Below are the code and all the weights of a small trained network. Each question names an input and a class and asks about switching units off, where a switched-off unit gives its printed mean instead of its output.

import numpy as np


def w(rows, s, z=0):
    codes = np.array(rows[::2]) - 128.0
    scale = np.full(codes.shape[1], s)
    scale[-1] = z or s
    return codes * scale


def f(y):
    return np.maximum(y, 0)


def log_softmax(a):
    a = a - a.max(-1, keepdims=True)
    return a - np.log(np.exp(a).sum(-1, keepdims=True))


def net(x, mask):
    res = np.array(x, float).reshape(1, 3) / 4 @ E
    y = f(res @ A[0][:, :-1].T + A[0][:, -1])
    res = res + np.where(mask, y, B[0][:, -1]) @ B[0][:, :-1]
    return log_softmax(res[-1] @ U[:, :-1].T + U[:, -1])


A, B = {}, {}
E = w([
[197,113,154,54,75,154,161,144,43,133],'x0',
[88,125,122,128,112,4,158,115,77,173],'x1',
[65,144,136,54,93,156,138,80,174,183],'x2',
],0.014)
A[0] = w([
[109,126,123,149,130,114,131,122,149,130,254],'n0',
[199,128,127,237,144,112,137,148,100,102,85],'n1',
[91,142,101,176,138,120,119,120,145,130,84],'n2',
[154,113,133,109,133,134,145,106,97,114,74],'n3',
[183,117,129,42,102,151,133,137,57,136,130],'n4',
[122,128,129,133,116,62,132,122,99,137,153],'n5',
[55,134,130,21,108,160,135,100,181,182,105],'n6',
[180,130,125,180,142,105,123,146,92,87,134],'n7',
[91,127,130,127,119,11,139,133,98,157,70],'n8',
[146,119,135,95,99,141,134,143,99,139,70],'n9',
[155,127,134,157,136,249,123,145,178,100,67],'n10',
[79,110,140,197,142,115,127,124,222,123,81],'n11',
[156,130,124,143,129,195,126,131,151,105,169],'n12',
[116,117,141,106,119,131,144,112,169,145,86],'n13',
[132,93,128,116,135,116,125,81,130,94,111],'n14',
],0.019,0.017)
B[0] = w([
[134,70,244,122,141,178,169,229,184,241,234],'n0',
[84,96,73,126,95,153,77,151,92,58,250],'n1',
[146,225,100,105,134,155,99,101,115,115,179],'n2',
[134,192,97,136,134,125,83,124,117,131,151],'n3',
[167,204,161,141,170,156,128,159,168,152,252],'n4',
[121,100,145,119,134,103,141,90,150,170,213],'n5',
[72,64,85,139,86,134,70,162,105,56,251],'n6',
[73,85,127,141,99,144,105,158,145,91,238],'n7',
[174,114,87,99,139,54,144,32,108,114,234],'n8',
[148,189,106,152,139,131,149,109,102,66,164],'n9',
[163,111,95,91,135,51,146,33,107,144,237],'n10',
[184,250,112,156,155,137,120,129,120,72,230],'n11',
[119,89,162,137,132,80,158,110,150,182,222],'n12',
[120,112,87,138,138,154,127,115,90,74,155],'n13',
[134,132,126,139,141,116,100,138,94,140,128],'n14',
],0.023,0.021)
U = w([
[166,93,133,87,138,56,141,62,129,144,143],'0',
[89,90,104,142,95,147,66,193,117,50,129],'1',
[194,245,146,162,175,152,108,170,143,93,96],'2',
[128,78,234,125,131,141,153,216,167,205,255],'3',
[133,154,135,131,121,162,199,103,78,112,63],'4',
[103,142,130,141,91,162,142,128,80,162,67],'5',
],0.011,0.0079)

Each question gives the input, the list of numbers given to net, and the class t.
The units are the neurons (one row each of A and B). Each row of codes is followed by its name. A weight is (code - 128) times the scale printed after its matrix; where a second scale follows, it is the last column's (A, B and U).
mask holds one flag per neuron, in row order. A switched-off neuron (its flag False) gives its mean, the last column of its row in B, instead of its output. The means were averaged over made-up inputs and are rounded, as every weight is.
A unit's drop is (log p(t) with every unit on - log p(t) with that unit switched off) / (log p(t) with every unit on - log p(t) with every unit switched off).
The circuit of an input: a set's keep is (log p(t) with only the set's units on - log p(t) with every unit switched off) / (log p(t) with every unit on - log p(t) with every unit switched off). Starting from the 12 units with the biggest drops (on a tie, the unit counted first), units are removed one at a time, each time the one whose removal leaves the highest keep (on an exact tie, the one counted first), for as long as the keep stays at least 0.8.
units of the circuit, in order: the units of the circuit, biggest drop first
unit that matters most: the unit with the biggest drop
top k neurons: the k neurons with the biggest drops, biggest first
drop of u: that unit's drop, to one decimal
input [-8,3,-4], class 2: units of the circuit, in order	[n11]
input [1,-4,4], class 0: top 4 neurons	[n1, n10, n7, n0]
input [-3,-3,3], class 3: top 4 neurons	[n8, n1, n0, n7]
input [-6,3,5], class 2: top 4 neurons	[n11, n1, n7, n2]
input [2,2,3], class 3: top 3 neurons	[n1, n11, n10]
input [-4,6,7], class 1: top 3 neurons	[n6, n10, n12]
input [-6,-6,0], class 0: top 2 neurons	[n10, n4]
input [-7,-6,3], class 2: top 3 neurons	[n11, n8, n2]
input [4,2,4], class 1: top 2 neurons	[n6, n11]
input [5,3,5], class 1: top 3 neurons	[n6, n11, n2]
input [6,-6,5], class 0: top 2 neurons	[n10, n11]
input [-4,-5,5], class 0: top 2 neurons	[n10, n1]
input [2,-4,1], class 0: top 3 neurons	[n0, n10, n7]
input [2,0,0], class 3: unit that matters most	n11
input [-1,-7,4], class 0: drop of n10	1.2
input [4,2,6], class 1: drop of n6	5.4
input [-1,-1,-3], class 3: drop of n3	0.0
